Here is a tiny trained network, its code and every weight. The questions are about switching its units off for an input and a class, where a switched-off unit gives its printed mean instead of its output.

import numpy as np


def w(rows, s, z=0):
    codes = np.array(rows[::2]) - 128.0
    scale = np.full(codes.shape[1], s)
    scale[-1] = z or s
    return codes * scale


def norm(h):
    return h / np.sqrt((h * h).mean(-1, keepdims=True) + 1e-5)


def f(y):
    return y / 2 * (1 + np.tanh(0.7978845608 * (y + 0.044715 * y**3)))


def log_softmax(a):
    a = a - a.max(-1, keepdims=True)
    return a - np.log(np.exp(a).sum(-1, keepdims=True))


def net(x, mask):
    res = np.array(x, float).reshape(1, 6) / 4 @ E
    u = 0
    for l in range(4):
        y = f(norm(res) @ A[l][:, :-1].T + A[l][:, -1])
        res = res + np.where(mask[u : u + 8], y, B[l][:, -1]) @ B[l][:, :-1]
        u += 8
    return log_softmax(norm(res)[-1] @ U[:, :-1].T + U[:, -1])


A, B = {}, {}
E = w([
[179,154,167,42,169,208],'x0',
[124,92,255,170,128,127],'x1',
[130,128,129,127,127,126],'x2',
[129,127,129,129,127,129],'x3',
[124,127,127,129,127,130],'x4',
[217,49,92,168,143,148],'x5',
],0.00083)
A[0] = w([
[115,117,7,50,88,108,1],'L0N0',
[19,219,164,68,123,76,23],'L0N1',
[104,133,102,175,125,64,66],'L0N2',
[143,117,31,76,132,105,38],'L0N3',
[139,87,253,177,70,146,160],'L0N4',
[100,125,64,211,101,31,90],'L0N5',
[192,167,184,48,97,218,39],'L0N6',
[211,30,75,174,191,114,70],'L0N7',
],0.0027,0.00054)
B[0] = w([
[183,201,219,214,250,76,174],'L0N0',
[152,169,240,138,39,218,252],'L0N1',
[67,74,110,77,93,90,142],'L0N2',
[196,163,242,200,202,132,150],'L0N3',
[117,228,37,229,244,55,219],'L0N4',
[26,100,125,48,139,47,197],'L0N5',
[54,81,12,73,129,45,194],'L0N6',
[95,134,198,107,39,233,173],'L0N7',
],0.002,0.0013)
A[1] = w([
[172,119,97,27,173,161,109],'L1N0',
[151,124,108,6,177,192,2],'L1N1',
[188,158,132,53,183,178,4],'L1N2',
[168,75,72,187,94,211,163],'L1N3',
[99,139,233,135,57,61,151],'L1N4',
[73,157,207,211,193,98,135],'L1N5',
[100,75,175,54,179,89,121],'L1N6',
[131,173,121,234,222,125,183],'L1N7',
],0.0023,0.00069)
B[1] = w([
[49,103,114,192,101,108,146],'L1N0',
[71,69,56,177,92,61,136],'L1N1',
[75,70,106,177,156,38,146],'L1N2',
[135,173,188,37,54,182,129],'L1N3',
[153,69,47,73,136,205,239],'L1N4',
[194,130,55,127,180,160,254],'L1N5',
[103,51,6,235,108,50,138],'L1N6',
[161,227,156,155,242,68,231],'L1N7',
],0.002,0.00097)
A[2] = w([
[29,18,47,109,122,80,3],'L2N0',
[189,95,192,131,42,222,88],'L2N1',
[116,144,171,110,158,162,41],'L2N2',
[99,64,55,212,183,35,79],'L2N3',
[61,48,70,111,68,73,27],'L2N4',
[177,200,136,203,250,91,127],'L2N5',
[169,172,187,98,195,199,103],'L2N6',
[169,123,229,91,8,231,110],'L2N7',
],0.0027,0.0013)
B[2] = w([
[77,22,34,43,72,35,154],'L2N0',
[83,209,175,96,96,184,142],'L2N1',
[106,86,112,103,117,124,118],'L2N2',
[135,160,145,22,65,214,195],'L2N3',
[166,44,84,67,192,106,134],'L2N4',
[149,162,207,245,204,54,251],'L2N5',
[40,47,76,150,100,46,174],'L2N6',
[152,219,192,86,66,251,187],'L2N7',
],0.0024,0.002)
A[3] = w([
[127,27,38,3,114,115,68],'L3N0',
[104,124,120,128,38,137,109],'L3N1',
[101,239,187,86,42,229,4],'L3N2',
[124,221,178,167,121,197,71],'L3N3',
[109,75,247,176,103,111,209],'L3N4',
[80,195,103,82,90,83,122],'L3N5',
[169,159,126,183,218,61,75],'L3N6',
[77,35,37,27,118,59,40],'L3N7',
],0.0033,0.0015)
B[3] = w([
[6,60,48,150,100,62,227],'L3N0',
[219,156,178,96,179,165,129],'L3N1',
[221,160,207,67,56,252,252],'L3N2',
[141,40,60,40,48,186,219],'L3N3',
[108,160,37,61,168,77,189],'L3N4',
[203,99,161,125,110,207,162],'L3N5',
[185,121,198,231,203,99,250],'L3N6',
[46,38,17,66,66,107,226],'L3N7',
],0.003,0.0018)
U = w([
[231,236,240,241,241,25,182],'0',
[20,20,9,22,25,28,9],'1',
[242,219,238,24,19,254,155],'2',
],0.0037,0.0014)

Each question gives the input, the list of numbers given to net, and the class t.
The units are the neurons (one row each of A and B). Each row of codes is followed by its name. A weight is (code - 128) times the scale printed after its matrix; where a second scale follows, it is the last column's (A, B and U).
mask holds one flag per neuron, layer by layer. A switched-off neuron (its flag False) gives its mean, the last column of its row in B, instead of its output. The means were averaged over made-up inputs and are rounded, as every weight is.
A unit's drop is (log p(t) with every unit on - log p(t) with that unit switched off) / (log p(t) with every unit on - log p(t) with every unit switched off).
The circuit of an input: a set's keep is (log p(t) with only the set's units on - log p(t) with every unit switched off) / (log p(t) with every unit on - log p(t) with every unit switched off). Starting from the 12 units with the biggest drops (on a tie, the unit counted first), units are removed one at a time, each time the one whose removal leaves the highest keep (on an exact tie, the one counted first), for as long as the keep stays at least 0.8.
circuit, biggest first: the units of the circuit, biggest drop first
most important unit: the unit with the biggest drop
top k neurons in layer l: the k neurons of layer l with the biggest drops, biggest first
drop of u: that unit's drop, to one decimal
input [-2,-4,6,3,8,-7], class 2: most important unit => L0N1
input [7,-6,-7,1,2,7], class 1: top 3 neurons in layer 0 => [L0N4, L0N7, L0N1]
input [7,-3,1,-6,-5,-7], class 1: top 4 neurons in layer 1 => [L1N1, L1N2, L1N3, L1N0]
input [5,-1,-1,0,-6,5], class 1: top 2 neurons in layer 1 => [L1N1, L1N2]
input [7,-4,2,1,-1,-4], class 1: top 2 neurons in layer 0 => [L0N4, L0N6]
input [-2,6,-1,-3,1,8], class 2: top 2 neurons in layer 0 => [L0N7, L0N0]
input [5,4,-3,2,8,1], class 1: top 2 neurons in layer 1 => [L1N1, L1N0]
input [3,-1,3,-5,3,2], class 1: top 3 neurons in layer 0 => [L0N6, L0N4, L0N1]
input [7,7,8,7,-8,-7], class 0: top 4 neurons in layer 0 => [L0N4, L0N5, L0N2, L0N7]
input [3,3,4,-4,5,1], class 0: top 2 neurons in layer 0 => [L0N4, L0N5]
input [8,5,-5,7,-1,3], class 1: top 2 neurons in layer 0 => [L0N6, L0N0]
input [-2,-5,-6,7,-4,8], class 2: top 2 neurons in layer 0 => [L0N7, L0N4]
input [3,7,-7,8,7,-6], class 0: drop of L0N4 => 2.0
input [1,5,7,-4,5,-1], class 0: circuit, biggest first => [L0N4]
input [-3,3,-3,4,2,-6], class 2: drop of L0N1 => 2.9
input [-6,-6,-7,1,8,-8], class 2: drop of L0N4 => 1.3
